Below is a small trained network, with its code and all its weights. Each question gives an input and a target symbol and asks what happens when units are switched off, that is, made to give their printed mean instead of their output.

import numpy as np


def w(rows, s, z=0):
    codes = np.array(rows[::2]) - 128.0
    scale = np.full(codes.shape[1], s)
    scale[-1] = z or s
    return codes * scale


def f(y):
    return y / 2 * (1 + np.tanh(0.7978845608 * (y + 0.044715 * y**3)))


def softmax(a):
    e = np.exp(a - a.max(-1, keepdims=True))
    return e / e.sum(-1, keepdims=True)


def log_softmax(a):
    a = a - a.max(-1, keepdims=True)
    return a - np.log(np.exp(a).sum(-1, keepdims=True))


def net(x, mask):
    ids = ['Θβεμξτ'.index(c) for c in x.split()]
    T = len(ids)
    res = E[ids] + P[:T]
    u = 0
    for l in range(2):
        r = res
        for j in range(3):
            rows = slice(2 * j, 2 * j + 2)
            q, k, v = (r @ M[l][rows].T for M in (Q, K, V))
            z = softmax(np.where(np.tri(T) > 0, q @ k.T / 2**0.5, -1e9)) @ v
            o = O[l][rows]
            res = res + np.where(mask[u + j], z, o[:, -1]) @ o[:, :-1]
        u += 3
        y = f(res @ A[l][:, :-1].T + A[l][:, -1])
        res = res + np.where(mask[u : u + 12], y, B[l][:, -1]) @ B[l][:, :-1]
        u += 12
    return log_softmax(res[-1] @ U[:, :-1].T + U[:, -1])


Q, K, V, O, A, B = {}, {}, {}, {}, {}, {}
E = w([
[134,142,110,149,139,140,116,107],'Θ',
[150,154,48,96,112,212,96,114],'β',
[142,141,142,147,136,145,194,119],'ε',
[124,145,106,199,128,165,50,101],'μ',
[81,102,113,156,161,65,132,76],'ξ',
[135,88,132,228,186,251,161,164],'τ',
],0.027)
P = w([
[218,193,72,119,147,91,81,133],'0',
[71,200,119,140,106,100,198,193],'1',
[173,211,155,175,144,179,153,89],'2',
[153,150,91,13,112,113,116,76],'3',
[68,140,86,137,125,108,149,188],'4',
[127,182,197,149,155,167,122,85],'5',
[154,93,126,1,115,123,108,90],'6',
[34,82,84,147,131,102,132,168],'7',
[86,147,221,129,149,169,89,73],'8',
[182,72,161,8,127,128,114,113],'9',
[75,122,83,146,112,101,135,175],'10',
],0.015)
Q[0] = w([
[212,91,169,123,133,123,148,113],'L0H1',
[118,168,123,123,122,106,116,182],'L0H1',
[129,35,93,104,2,97,145,211],'L0H2',
[102,207,168,134,91,146,146,47],'L0H2',
[97,136,72,152,104,91,178,151],'L0H3',
[104,139,132,100,193,139,124,112],'L0H3',
],0.0093)
K[0] = w([
[145,123,176,109,171,122,99,190],'L0H1',
[155,202,97,161,94,142,163,148],'L0H1',
[167,223,91,160,116,101,181,117],'L0H2',
[111,2,128,130,87,136,107,111],'L0H2',
[118,160,137,136,38,115,146,161],'L0H3',
[139,93,105,98,147,102,103,88],'L0H3',
],0.0093)
V[0] = w([
[117,198,175,168,90,131,176,48],'L0H1',
[63,210,115,73,85,116,184,91],'L0H1',
[167,21,103,82,224,173,253,66],'L0H2',
[122,174,193,88,212,214,159,126],'L0H2',
[74,115,117,127,100,109,104,229],'L0H3',
[240,105,129,141,72,109,166,174],'L0H3',
],0.0054)
O[0] = w([
[108,138,163,182,104,98,88,98,220],'L0H1',
[173,2,161,225,38,129,138,176,146],'L0H1',
[93,161,88,151,73,101,196,69,207],'L0H2',
[107,153,205,212,42,106,122,142,202],'L0H2',
[128,167,117,239,169,155,71,167,3],'L0H3',
[183,87,65,51,218,131,99,149,33],'L0H3',
],0.0078,0.0033)
A[0] = w([
[180,107,63,72,139,129,145,120,72],'L0N1',
[75,94,59,82,180,161,228,144,255],'L0N2',
[172,144,140,24,119,52,247,154,71],'L0N3',
[174,136,119,129,106,83,79,112,125],'L0N4',
[177,151,194,86,102,133,60,107,92],'L0N5',
[66,48,60,112,101,120,147,218,129],'L0N6',
[60,151,159,159,156,123,199,160,181],'L0N7',
[71,254,47,228,68,86,146,207,149],'L0N8',
[252,136,200,140,181,90,125,161,85],'L0N9',
[105,183,70,128,131,222,120,70,63],'L0N10',
[124,152,90,86,153,209,123,126,109],'L0N11',
[54,136,163,148,223,113,88,183,90],'L0N12',
],0.0078,0.0039)
B[0] = w([
[217,111,135,74,146,149,137,213,142],'L0N1',
[184,108,87,209,156,157,18,83,208],'L0N2',
[10,45,89,108,158,82,208,173,160],'L0N3',
[68,182,156,61,183,106,37,175,138],'L0N4',
[47,201,167,98,55,238,20,153,143],'L0N5',
[16,153,174,192,135,128,62,193,159],'L0N6',
[187,134,104,95,107,254,30,157,219],'L0N7',
[80,49,31,107,168,137,137,205,255],'L0N8',
[75,210,189,103,131,200,103,150,130],'L0N9',
[154,106,233,174,197,110,203,145,210],'L0N10',
[123,113,111,222,102,119,132,116,168],'L0N11',
[165,63,148,225,62,89,120,186,151],'L0N12',
],0.006,0.0093)
Q[1] = w([
[96,174,119,168,88,120,143,119],'L1H1',
[160,202,235,133,152,132,142,29],'L1H1',
[92,123,102,171,186,116,156,109],'L1H2',
[90,117,2,135,151,142,111,205],'L1H2',
[106,187,206,98,135,159,149,16],'L1H3',
[158,189,147,134,169,92,184,126],'L1H3',
],0.0085)
K[1] = w([
[116,27,111,108,94,112,109,185],'L1H1',
[74,70,235,145,4,170,74,81],'L1H1',
[42,168,100,183,191,6,173,138],'L1H2',
[211,231,46,156,225,114,120,150],'L1H2',
[88,91,255,86,20,160,138,66],'L1H3',
[102,106,142,153,84,175,202,206],'L1H3',
],0.0063)
V[1] = w([
[208,87,108,113,87,93,54,2],'L1H1',
[127,104,81,57,208,183,54,152],'L1H1',
[169,172,112,144,97,180,148,134],'L1H2',
[171,30,62,117,88,145,194,75],'L1H2',
[83,98,76,81,25,115,99,209],'L1H3',
[162,67,140,94,89,100,107,180],'L1H3',
],0.0071)
O[1] = w([
[123,212,78,132,156,140,111,104,99],'L1H1',
[111,199,197,152,171,162,178,115,241],'L1H1',
[104,153,168,92,50,182,75,177,136],'L1H2',
[66,178,1,129,94,152,72,117,119],'L1H2',
[41,16,176,98,175,128,179,145,2],'L1H3',
[135,162,96,40,180,133,94,74,44],'L1H3',
],0.0081,0.0075)
A[1] = w([
[114,199,119,63,45,139,121,75,169],'L1N1',
[122,130,151,149,92,205,67,149,106],'L1N2',
[95,139,101,204,60,142,209,63,83],'L1N3',
[186,153,77,6,84,139,223,124,67],'L1N4',
[184,26,155,193,163,179,35,56,158],'L1N5',
[146,125,82,156,99,158,127,177,244],'L1N6',
[125,173,139,27,75,44,76,125,217],'L1N7',
[78,188,83,137,132,159,88,108,185],'L1N8',
[225,161,174,157,115,111,143,56,188],'L1N9',
[162,25,172,107,106,89,127,137,148],'L1N10',
[203,178,113,2,89,68,112,117,254],'L1N11',
[155,159,90,42,176,46,187,74,40],'L1N12',
],0.0086,0.0025)
B[1] = w([
[179,89,155,137,142,142,95,175,162],'L1N1',
[65,118,83,100,88,93,128,153,251],'L1N2',
[146,115,129,173,116,113,91,129,239],'L1N3',
[191,156,122,134,96,40,219,181,146],'L1N4',
[142,164,114,98,97,97,173,93,251],'L1N5',
[131,92,79,122,155,139,119,67,227],'L1N6',
[53,130,192,146,202,114,241,51,141],'L1N7',
[136,148,117,70,95,100,163,141,211],'L1N8',
[90,115,114,50,197,93,82,128,212],'L1N9',
[173,165,73,87,161,159,135,147,148],'L1N10',
[193,103,184,254,135,208,97,104,148],'L1N11',
[90,24,178,71,91,173,116,204,157],'L1N12',
],0.0088,0.014)
U = w([
[103,124,237,249,99,198,98,126,249],'Θ',
[190,84,135,98,20,127,7,216,3],'β',
[162,133,126,72,69,17,215,222,83],'ε',
[33,218,161,14,56,128,151,167,183],'μ',
[89,3,118,57,132,111,50,163,146],'ξ',
[140,184,69,117,142,44,157,72,106],'τ',
],0.0056,0.0024)

Each question gives the input, a string of symbols that net reads in full, and the target symbol t.
The units are the heads (2 rows each of Q, K, V and O) and the neurons (one row each of A and B). Each row of codes is followed by its name. A weight is (code - 128) times the scale printed after its matrix; where a second scale follows, it is the last column's (O, A, B and U).
mask holds one flag per unit, layer by layer, with each layer's heads first. A switched-off unit (its flag False) gives its mean, the last column of its rows in O or B, instead of its output. The means were averaged over made-up inputs and are rounded, as every weight is.
A unit's drop is (log p(t) with every unit on - log p(t) with that unit switched off) / (log p(t) with every unit on - log p(t) with every unit switched off).
The circuit of an input: a set's keep is (log p(t) with only the set's units on - log p(t) with every unit switched off) / (log p(t) with every unit on - log p(t) with every unit switched off). Starting from the 12 units with the biggest drops (on a tie, the unit counted first), units are removed one at a time, each time the one whose removal leaves the highest keep (on an exact tie, the one counted first), for as long as the keep stays at least 0.8.
circuit, biggest first: the units of the circuit, biggest drop first
unit that matters most: the unit with the biggest drop
k most important neurons: the k neurons with the biggest drops, biggest first
top k neurons in layer l: the k neurons of layer l with the biggest drops, biggest first
which heads matter: for each layer, one digit per head in row order, 1 if its drop is at least 0.15 and else 0, layers parted by /
input μ τ τ ε ξ Θ ε μ Θ μ μ, target ε: which heads matter	010 / 010
input τ μ ε, target Θ: unit that matters most	L0N8
input ξ ξ β ξ β Θ, target τ: which heads matter	010 / 010
input τ ξ ε μ ε Θ μ Θ, target β: circuit, biggest first	[L0H1; L1H3; L0N10; L1H2]
input ξ ξ ε β Θ μ ε ξ, target τ: circuit, biggest first	[L1H2; L1H1; L0H2]
input μ μ τ β ε ξ ξ ε μ, target τ: circuit, biggest first	[L1H2; L0N7; L1N5]
input μ ξ ε ξ, target ξ: 2 most important neurons	[L1N12; L1N5]
input Θ Θ μ μ τ ε Θ ξ ξ, target τ: which heads matter	000 / 010
input ε ε ξ μ μ, target ξ: circuit, biggest first	[L1H3; L0N8]
input ε β ε τ β, target ξ: circuit, biggest first	[L0N8; L1H3]
input ε ξ ξ Θ Θ τ ξ μ, target ξ: circuit, biggest first	[L0N8; L1H3]
input ε ξ Θ τ ξ, target ξ: which heads matter	000 / 001
input μ Θ μ ε τ ξ, target Θ: circuit, biggest first	[L0H2; L1N2; L1N3]
input Θ τ Θ μ μ, target Θ: unit that matters most	L1H1
input ε β ξ ξ μ β μ β Θ Θ Θ, target ξ: circuit, biggest first	[L1H3; L0N8]
input ε β μ τ Θ ε ε β ε, target β: which heads matter	000 / 010
input ξ ξ τ ε ε τ τ Θ ξ, target Θ: top 2 neurons in layer 0	[L0N8; L0N2]
input β τ ε ξ ε Θ ε Θ Θ, target β: top 3 neurons in layer 1	[L1N1; L1N3; L1N5]
input ε ξ Θ τ ξ β ξ β β τ, target τ: 2 most important neurons	[L1N5; L0N8]
input ξ β ξ ε Θ, target τ: unit that matters most	L0H2
input Θ β μ ξ μ, target Θ: 2 most important neurons	[L0N4; L0N9]
input μ ε ε ξ ξ, target ε: which heads matter	110 / 010
input μ Θ Θ, target μ: top 2 neurons in layer 0	[L0N5; L0N9]
input μ ξ ξ μ ξ τ τ ξ β τ Θ, target ε: 2 most important neurons	[L0N5; L0N8]
input μ β μ β Θ τ τ τ, target ε: which heads matter	110 / 010
